Each row has a class, written after it.
[ 470  115  255 -350 -315    9  273   98  121    0 -482 -228  286   78
 -201   96  -82 -159 -469  249    3   75  -28   59  129  -39  -53  266
  485   45  -93 -242  579 -400  396   33  424]  zibor
[ 213  -59  144 -105  208  -16  -27 -119  367  271  -95  -74  -16 -112
 -351  -37  176 -100  474  474  -61   80 -211   97  184  228 -322 -395
 -211  161 -296  154   -2    5 -104 -143   49]  nolib
[ 641  -47  340 -268  -69   49  187  439  179 -102  118  -29 -102   56
 -233  261   67 -291  -56    9 -329  398  -64  308   66 -187 -235 -154
 -260 -421 -100 -131  -58 -232 -107  320   78]  Pupo
[ 453  119   83 -141 -286  -24  444 -212 -117 -168 -385 -151  129  358
 -256  291 -247 -126  -51    0 -339  339 -187  622  115  -58   31  145
  278  252  -47   77  380   28  141 -164  525]  zibor
[ 487  312   83   61    5 -234   10   93  -94  108  443  -95  167  105
 -227  118  -15  -74  396  224 -393  185  -56  386  -88  -38 -226  286
 -399   52   19  -77   -4 -168   97  124  143]  tumug
[ 224  472   90  219  187 -109  121  194 -223  222  714  -20   11  498
   50  -78  140    6  181 -212 -285  144 -148   68 -217 -462 -331  112
 -157 -275 -317 -145  -82  207   -9  264 -193]  Pupo
[ 345 -247  450 -169 -423  102  307 -244   63    9 -537 -268  276 -261
 -336  269 -160  -93   61  185 -163  150 -123  265  272  285  -64  339
  373  -33 -231  -15   84 -228  281  -21  320]  tem
[ 173  258  289 -354 -228  -83  376  150   65   -6 -465 -234  226   42
 -191  278 -152 -391 -260  289   26  223  -87  309   79  -85   41   73
  549  125  -78   18  179 -120  387  -98  510]  boke
[ -75 -202  -88 -182  265  -84 -114   26  293  391 -101 -178 -124 -222
 -280   58  168 -186  476  275  -45  229 -213  356  164  136 -270 -196
 -257  -19 -231    9   90   44   -4 -222  165]  Pupo
[ 327  267  455 -219 -190  -85  172  180  241 -124 -475 -247  118 -361
  -30  185  -42 -222 -216  455  152   90 -211 -157  198  -47   48  258
  173   14  236 -421  312 -216  203  -94  130]  boke
[ 372 -129  881 -458 -358  -53  214    9    0 -408 -295 -344  134   41
 -239  506 -148 -231 -137  189   -7   64   60  139   99  172  169  260
  405  -44  -87 -404  327  135  217 -185  726]  Bibo
[-109  156  196  -34 -129   30  538   -1   13    2 -500   40  166  224
 -269   69 -206 -362 -450  445  -50  238 -386  234   31    2  157   47
  -23  634   71   67  407 -301  448 -508  438]  tumug
[ -83 -273  312  -15 -278   39  138 -382  248  357   72  162 -266 -144
 -137 -284  244  155  584  298  218   69 -149  427  -95  287 -100  143
 -147   72 -833 -220  -63  -73 -154 -280  263]  mes
[ 499 -497  557 -314 -168 -174  227 -289  504   95 -204  196    9 -321
 -426  106   39   62  428  364   60  272 -159  699  315  145 -361   53
  -67 -170 -591   13  -57 -363   -2  -27  414]  Pupo
[  68 -301  179 -248 -366  -47  390   -8  -97  215 -836 -116  278   16
 -299  354 -132 -169 -277  135  132  276 -177  168  265  322 -363  -97
  429  102  112 -251  384   57  177 -320  180]  mes
[ -89  -25  556  116   43  326  -83 -101  184  183  259 -179   91   -8
  172   52   76  -57   68 -197   54  212   49 -195  -48  312  -51  177
 -435 -466   69 -551  106  235   -1  152   -5]  mes
[ 179 -182   73  -37   21 -214 -380 -298  450  288  177  348 -135  -97
 -203 -292  -18  168  472  119  -21   33  -65  -39  275 -137 -139 -173
 -398   23 -287  -92 -258 -191 -360  100  -50]  Bibo
[ -60  239  158   -9 -350  -73  337 -281  368   73 -285 -148  147   -2
 -168  196 -112  -14  -17   20   53  135  -35   86  155  124    9  395
  488  107 -186  -57  301 -159  271 -159  279]  fozi
[  92  215   92 -145 -214  -80  177  164  355  199 -502 -176   19   -7
  -24   89  -55 -213 -215  276  162  160  -32   31    6   14   28  137
  482  320  -93 -291  243 -223  132 -118  270]  nolib
[ 383  -12  663 -126 -465  -33  385 -271  -22   76 -286 -162  235   94
  -73  184 -132  133 -205    2  100   13  -74  164  266  154  -36  509
  462 -125 -589 -256  111   68  349   68  347]  tumug
[ 488   25  204  197 -351 -155  -79  -51 -202   71  353   69  110  436
 -161  359  -34 -176   36 -202 -301   56   59  347 -202  -72 -344  -20
 -293 -179  116   30 -118   58  -37  290   80]  tem
[ 331  430  118 -147   60   36  299   72  330  -63 -315 -203  141 -153
   14   64   82  119 -235   79  255  130 -158  -56  362 -180  -18  267
  227  -72 -146 -321  459  103  105  -82  214]  nolib
[ 723  170  -16 -123    1  -77   10  459 -142   50  587  132  -28  247
   76   77   65  -70 -242  258 -559  -25  100  120 -192 -575 -229 -102
 -310   -1  -41 -372   48 -332 -105  111  199]  boke
[ 125 -129  530  -96  171  206  -22 -363  526  222  -50  414  -20   37
 -106 -190  -99  -47   70  112   79  340 -101  299  108  -73 -242 -124
 -314 -105 -426   10  -97  -94  -92    0  167]  tem
[ -44  149  113   -6  191   66  174  -39  -91  177  538 -163 -157 -102
  230  -93  185  -48  191 -488  -37  199   35 -169 -106  130  -82   83
 -157 -596  449 -399  -73  743  -16  346 -324]  boke
[ 522 -267  899   -6  -78  -68  181  -19  250  157   -2  345  -73  220
 -227   79  -18    2  290  195   89  318  -78  512   53 -182 -101   98
 -481 -145   82 -362 -155  -96 -288  304  190]  mes
[ 238  166  472 -129 -285  107  589 -131   95   12 -354 -218  379  106
 -131   92 -232 -121 -321  211  276  295 -330  108  207  205  -67  461
  349 -222 -390 -342  453  -11  305  -17  393]  tem
[ 140    9  340 -442 -316   -8  351 -117   63   36 -350 -454  299 -322
 -216    7  111  -91 -184  330  -61   82  -86 -361  212  283  -27  359
  558 -342 -311 -178  179  -99   40   27  249]  zibor
[  79  -67  279  228  235   79  108  -78  474  209   17 -108  -50 -245
 -414 -167  236   20  644    7  -45  130 -163 -200  171    9  -98 -261
  -39 -465 -229   28 -193  309 -183   34 -277]  Febot
[ 184 -321  224 -373  -89  -84   17 -113  377   41 -183  282 -170 -232
 -161 -100   49 -102  325  143  323  272    2  590   77   16 -130  -46
  -56 -192 -503 -206 -212 -279  -81  -64  380]  tumug
[ 288 -390   76 -446 -194  -25  167 -579  274  150 -125   97 -203 -362
 -108 -136   69   90  454  155  110   93   -9  313  122  458 -385  -15
  181 -165 -627 -206 -100 -329  -62 -124  160]  boke
[ -61  -30  500 -271  148   49  555 -144  233   82 -186 -172   14   36
 -110    3   -2 -173  -10   54   14  244  -44   26  219   18   13  192
  527 -441 -186 -237   24  343  237  -10  251]  Bibo
[ 268  -98  129  106  118  118  256  175   13  -67  229 -114 -151  191
  114  281   84 -310  171 -142 -408  324 -227  525 -123    4 -405  -34
 -298 -169 -236 -421  220    3  256 -156  104]  Febot
[ 303   72 -169  209 -166  -50   74  317 -198  102  318    1   29  418
   48  316 -140 -230  -22 -116 -285  166  157  546 -257  134 -332  -51
 -189  119  -99 -204   14 -204  302  -34  101]  mes
[ 667  -47  555 -364 -357  -40  218 -101  158 -126 -692 -311   99  -57
 -202  369 -286 -132  -80  285 -214  264 -128  392  367  208   64  192
  304   54 -327 -282  255  -81  202 -108  448]  Febot
[ 654  -59  406 -513 -182  -28  538 -280  -25  144 -594 -145  506  -61
 -293  260 -234  -55 -598  272   91  335 -306   37  384  142 -251  200
  327   21  -14 -119  334   -8   -9  -37  395]  tumug
[ 380   58   98 -166 -194  138  561  116 -492 -132 -434 -323   13   -6
 -273  120  110 -108 -145 -135  131  -77 -352  124  125   56  142  -47
  143   28    7 -266  500  208  392 -320   59]  zibor
[ 121 -172  340  -34  126  -47  108 -212  421  266 -206  220  -66   37
 -214 -318   66  -59  394  205   66  347 -228  125  314 -325 -102 -296
  -67 -162 -367  -57 -503  109 -270  115   27]  Pupo
[ 648  380 -311  131  117   87   83  629   37  120  379  -76    0  181
  207 -156 -161 -112 -135 -149 -576  466  164  -92   51 -187 -246 -136
  -28 -507   91 -529  -53  280   38  382 -414]  gega
[-249  -19  117 -214  180   32   13  228 -251  -31  572 -135 -285  -44
  337  -72  389  -87 -155 -123 -189  -36   12 -318 -116   10 -165  -58
 -177 -317 -113 -507  128  737   -7 -221  -27]  gega
[  30 -278  638 -295  132    3   47 -323  443  122    4  119  -28   33
 -149  150  -35 -153  328  149  240  182   22  483  152  147 -120 -174
 -182 -288 -372   78 -314 -148   53   96  373]  Pupo
[ 656  247   72  -69 -158   50   83 -183   43  148  543  454   36  247
 -169   91 -196  -91 -155   42 -149  142    7  600 -446 -391 -292  -54
 -173   60  262  325   59 -271 -161  193  145]  tem
[ 344   49  173 -209 -289    0  193   51  267  -31 -773 -280   89   10
 -214  228 -183 -276 -142  181  -94  262  121   21  110   39 -180  110
  789 -141   51 -261  155 -196  189  -38  107]  Febot
[  90 -447  104   21   56  115  144  141 -129   56   14  -87 -171  -29
   95  193  106 -197 -143 -330 -392  203  138   37 -206  152  -46 -265
   83 -397  292 -343   24  635  -49 -100 -101]  fozi
[ 148  391  146 -371 -320  -15  289   91   84 -228 -368 -268   82 -181
   62  188  -99 -343 -406  248   19  100  113  -89 -134  218  157  234
  409    7  245 -434  334 -405  361 -224  276]  nolib
[ 450  197   55  -68  121  112 -155  -21  121  -90  116  -21 -111  -65
  238  -28  228 -138 -331  119  -97  131  -80    9 -180 -252 -343   38
 -165 -494  -99 -155  183  182 -227   18  -60]  Febot
[ -43   33  -52 -128  -10   32  -18  -86  235  327  -80  196 -150   68
 -149  -73  132   38  344  257  292   54 -112  562   64   68  -86 -206
 -414  341 -470   44   93 -246  -15 -208  309]  nolib
[ 545   -2  478 -177 -272 -219  542   74 -162  -83 -268  -50  434  -77
  -37   95 -157  148 -296   90  241  202 -317   89  244  -82 -113  365
  483 -216 -183 -478  274  313   53   99  222]  tem
[ 403   21  114 -132  158   -5  -17  311 -119 -210  327 -330  -32 -215
  209  -54  192  -95  -66  106 -453  168  179 -160 -200  -90  209  255
  -61 -176  437 -448  -45  393 -238  239  166]  nolib
[  98  -26  182  167  -63 -198  156 -169  268  390   61   46 -196 -101
 -403 -135  158   -1  835  159  140  211 -353  562  183   71 -247   87
 -212   58 -896   20 -245  134  -83 -167  124]  nolib
[ 238  195  643  -57 -190  134  353   34  286 -102 -518 -145   78  242
 -274  211  -29 -233 -336  315  -28   95  -45  266   28 -214   89  393
  413  -61 -267   30  403 -261  443 -115  510]  tumug
[ 111  384  405 -181 -278 -125   80  139 -276 -143 -731  -82  271  245
 -111  305  140 -167 -106  277  259  119 -345  360  -19 -171 -119   28
  118  361 -432   11  382 -183  164 -312  283]  fozi
[ 391  457  288  219   56    1  177  326 -194   38  434    4   64  309
  138  164   99 -122   25 -135 -238  253  -37  424 -283 -275   14   79
 -463   28  127 -249  -25  148   79  131   71]  mes
[ 383  281  202  314  197  -21   25  244   42  137  376   97   35  262
  194  171  -55 -117 -191 -217 -156  236 -186  143 -175 -291 -226   -6
 -348 -108  207 -169   81  158  -82  200 -225]  mes
[ 284  463  135  145 -402 -254  229  279 -145  -49  431  146  -19  399
   -1  141 -192  -35  116  -97 -199  283  123  136 -101  -26 -322  284
  -76  -42   -1 -529  -52   -4   91  130 -209]  fozi
[-177  -60  159 -251  179  -15 -139 -202  571  187 -154  213   55 -183
  -82 -137 -160  -49  383   65  292  372   16  272  -23  265 -119  -63
   42  128 -192  118 -127 -402  -60  107   99]  tumug
[ 323  -18  524 -110 -356    2  368 -260  300  184 -331  -47  405 -129
   41  153 -162  207 -239  -47  303  400  -34  280  201  166 -177  612
  281 -328 -232 -378  270 -124  145  216  315]  Pupo
[ 435  -42  169   19  -99 -202  -92  -12  295  384 -209  274  149  -57
 -124 -145  124  116  537  286 -104  312 -219  758  104 -227 -245  -27
 -384  251 -365 -130   59 -424  -22  100  212]  zibor
[ 216 -197  199 -101  132  -19 -119 -456  423  214   10  174   88  -60
 -321  -10   55   69  616  181   61  164 -152  285  387  -11 -595  -96
 -255  -75 -817  178 -291 -426 -163  -65  156]  gega
[ 475  263  443  -34 -358   -3  268  229   -1  206  252  328  165  199
 -229  -78  113  -34  224   11  146  424 -189  423 -102 -333 -419   38
 -280   -4  -98 -333  -38  -57  -39  272   32]  tumug
[ 263  -39  276  129 -105 -132 -166  413 -187 -231   49  163   33  172
   74  309 -125 -189  231   11 -151  300 -122  529 -261 -246 -164  -41
 -358   52 -186 -214  -93 -292 -169   -2  150]  boke
[ 223   75  422  -23  -86   12  172  268  -65   90   -5  249 -245  299
  -84  131  114  -66  288  172 -126  180 -150  818  -77 -429 -178  -57
 -226  136 -347  -57   27   22   48 -107  176]  zibor
[-137  -35  183  110   21   64  215 -312  411  352  -38  298    4  -51
 -168 -238   25  197  482  332  425  300 -333  452  176   55 -110  -46
 -280  -32 -703   43 -118  158 -268 -226  214]  tumug
[ 152 -145   53    4  403   33    9  -76   98   -5  447 -129  -85   20
  181 -153  139 -161 -146 -343 -213  -29   54 -434  -48 -154  -75   46
   -1 -533  172 -382 -114  263  -20  273 -101]  tem
[-351   -9  395  225  -21  254   77   -6  128 -130  413 -176 -232 -180
  211   96  261   -3  462 -276   48   99   -7   78 -321  236  185  239
 -303 -431   95 -293  129  294  -31   61   21]  boke
[ 113 -204  299  119   62 -112  -82 -367  416  307  143  281 -186  -40
 -167 -252  207   81  593  130 -133  144   48  285 -150  -16 -210  -39
 -194 -290 -546  104 -334 -176 -300  106   53]  boke
[ 373   15  330    8   86   63  152  395   24   54  214  -41  -28   94
 -128  -13   33 -241  266  -56 -354  332 -149  153    9 -137 -208   -1
 -220 -214 -284 -372  -84 -152  140  191  -96]  Bibo
[ 396 -240  245  -32  145 -313 -292 -164  402  270 -245  102 -231 -235
 -375  -57  183  -72  368  155 -532  -13 -183  272  328 -266  -84 -105
 -333  -27 -483  295 -158 -372   -1   37   73]  boke
[ 259  -35  198  -29 -497  151  474 -639 -172   42 -405 -163  269  -41
 -154  162 -225  100  111  -21  161   52 -259  334  124  316  -99  455
  356   87   -1  -68  398 -254  380 -134  193]  gega
[ 251 -213   -6  -26  282  103  187 -291  195  -19   77   21    4 -250
  -94 -293  258  164  411  178  -90   87 -216  116  198   45  -79  -59
 -246  -80 -500   39 -210  -86 -129  -59  105]  tumug
[ 257 -533  228 -177 -126  -60    4 -752  412  455   64  342  -95 -125
 -310 -264  -95  122  458   -6  146  317 -192  295  232   98 -470   34
  -53   94 -588  119 -378  -36 -470  158  183]  boke
[ 405  225  272 -137  -22   49  260   -3  186 -138 -599 -132  216   28
 -134  133 -306 -154 -410  222  123  357 -280   35  133  -29  -51  211
  414 -253   82    6  471    0  -67   58   91]  nolib
[-223 -385  464   38  -55  -43  112  -35 -139   78  296  -16   87 -298
  260   57   36   64   21 -171   51   86   -5 -148  -60  364 -224  218
  132 -363 -166 -239 -303  501  -26  105 -219]  Bibo
[ 149 -228  528  238   22  179  -43   53  -56  -37  468 -122 -234 -143
   93  237  303 -194 -187   -7 -347 -340  175 -129 -395  121   -8  -22
 -303 -480  504 -102  105  355  205   -7 -138]  nolib
[ 350  316  380 -316 -159 -219  306  151  323 -298 -488 -222   48  -81
  -61  148   63 -155 -227  396 -269  213  -45  154  259   13  146  439
  158   39 -231 -315  345 -365  308  -58  466]  tem
[ 611  -70   73  -77  168   40   -4 -133 -184 -106  346 -135   22 -102
  121   19  167   28  -38  -21 -262   85  -33   -5  -11  -36 -232   89
 -190 -215  283 -125  -22  507 -211  226  -97]  fozi
[ 199   37 -159  -83 -101  -55   63 -200  195   38 -168   43 -121 -139
 -106 -271   57  -62  584  203  138  190 -242  354  227  111  -75  -88
 -155  180 -250 -115 -213 -316   13   22   -6]  mes
[ 394  181  426  160 -265   20  160  443 -148  -31  525  107 -118  409
 -184  115  178  -96  260  -61 -260   39  -90  373 -182 -313 -260  -87
 -371 -121 -312 -341  125    9  222   79   29]  Febot
[ 263  119  385    1   37   49  209  156  132  -51 -390  -35  140  170
 -184  192 -176 -262 -254   85   58  190 -365   20  275 -319  -64   11
  -33  362  -39 -281  304 -149  271 -250  204]  Bibo
[ 137 -337  352  -76  102 -113  134 -279  283  183   77  127  -49 -124
 -354 -201   -3 -126  625   49  177  201 -196  108  208  227 -208 -293
  -89 -400 -551  -95 -498    1 -184   38  -55]  mes
[  37 -403  396  -54  295   80  -42  -16 -230  103  472 -164  -30   20
  181  114   77  -48   -2 -230 -230   59   36 -312 -161  176 -214  -45
 -100 -430  306 -441  -75  829 -279  148 -123]  tem
